[[199, 173, 540, 13, 272, 311, 226, -513, 93], [52, 45, -108, 133, 4, 11, 50, 376, 82]]
The entry just right of 11 is 50
The entry just left of 82 is 376
The entry just left of -513 -> 226
The entry just right of 45 -> -108
Give the entry just left of 93.
Answer: -513

[[ -8.0  -0.9  -3.5 -11.7  -5.6 -10.0  -7.3 -10.2 -10.5  -6.1  -1.8   2.0
   -0.8   9.3]
 [ 26.0  27.2  15.2  10.0   8.5   4.1  -5.6  -0.4  -5.6  -4.3  -9.7  -7.9
  -14.9 -20.8]
 [-17.6  -1.5 -12.2   0.4   0.9   2.3   3.8   5.2   9.1  12.4  10.4  11.2
   13.6  12.4]
 [ -3.9   3.8  -2.0   4.4   7.7   2.0   4.5   6.2   1.7   3.7  -1.6   2.5
    2.5  10.6]
 [  5.0  -1.4   4.2   5.7   3.3   6.0   6.2   7.1   6.5   5.7   3.0   0.6
    9.8   1.2]]
Report the entry just left of the smallest entry.
Answer: -14.9
The entry just left of the largest entry: 26.0
The entry just right of 8.5 is 4.1
The entry just right of -1.8 is 2.0
Report the entry just left of -11.7.
Answer: -3.5
Report the entry just left of 13.6.
Answer: 11.2
Report the entry just left of 4.2.
Answer: -1.4
Report the entry just left of -0.4.
Answer: -5.6
Report the entry just left of -3.5.
Answer: -0.9
The entry just left of -10.0: -5.6
Report the entry just left of 7.7.
Answer: 4.4
Report the entry just right of 7.1.
Answer: 6.5
Report the entry just right of the largest entry.
Answer: 15.2
The entry just left of -14.9 -> -7.9
Report the entry just right of 0.4.
Answer: 0.9
Report the entry just left of 9.8.
Answer: 0.6

Read these off the row that follows.
1) Which number is the entry just left of 40?
2) Which number is the minimum?
3) Which number is the entry just left of the smallest entry?
 28   40  -21   80  -23
1) 28
2) -23
3) 80

Questions about the row below.
1) What is the last entry?
2) What is the first entry?
3) What is the 2nd entry?
[5455, 4483, 1640, 6433, 9368]
1) 9368
2) 5455
3) 4483

grid =
 -3  -25  -11    6  -25  -45  -18   -6    2  -35  -14  -40  -32  -32  -41
 27  -18   11   41  -17  -54   -2   19   34  -38    2  -43  -28  -31  -47
 28  -17   13   49  -21  -56   -3   22   38  -38    9  -49  -31  -32  -51
 30   11   24   32   14   -7   18   26   31    2   18    2    6    6   -4
 -6  -23  -12    0  -23  -38  -17   -9   -3  -31  -15  -33  -28  -28  -35
-33   15  -17  -48   15   61   -2  -25  -40   39   -8   45   30   31   54
 -8  -22  -13   -2  -22  -36  -18  -10   -5  -29  -15  -32  -27  -27  -33
-32   19  -16  -50   22   62    0  -23  -39   44   -7   50   32   35   58
 -2  -25  -10    5  -25  -44  -17   -6    1  -35  -14  -38  -31  -32  -41
 -4  -25  -11    4  -25  -43  -18   -7    0  -35  -15  -38  -31  -32  -40
 -3  -25  -11    4  -25  -44  -18   -7    0  -35  -15  -38  -31  -32  -40
-36   18  -16  -54   17   63    0  -27  -45   42   -8   50   31   35   54
 29  -11   11   39   -7  -40    2   21   35  -26    5  -31  -18  -22  -31
-42   21  -22  -56   19   70   -5  -29  -46   49   -6   51   32   39   62
 22   -6   15   39  -11  -42    1   20   31  -24   14  -34  -21  -18  -38
Indices start at 0.
The entry in the bottom-left corner: 22
Give the entry in row 0 and column 1.
A: -25
The entry at row 1, column 2: 11
Give the bottom entry of the column that holds the largest entry.
A: -42
Give the entry in row 2 and column 1.
A: -17
Give the entry at the centre.
A: -23
Give the entry in row 0 and column 0.
A: -3
Give the entry in row 2 and column 2.
A: 13
The entry in the top-right corner -> -41
Give the largest entry.
A: 70
Give the entry in the bottom-right corner.
A: -38
Give the entry in row 2 and column 0.
A: 28
The entry in row 1 and column 0 is 27
Give the entry in row 0 and column 2.
A: -11
The entry just right of the centre entry -> -39
The entry directly above -49: -43
The entry directly below the centre entry -> -6
The entry directly above the centre entry -> -10
The entry just left of the largest entry: 19
The top entry of the column that holds the largest entry is -45
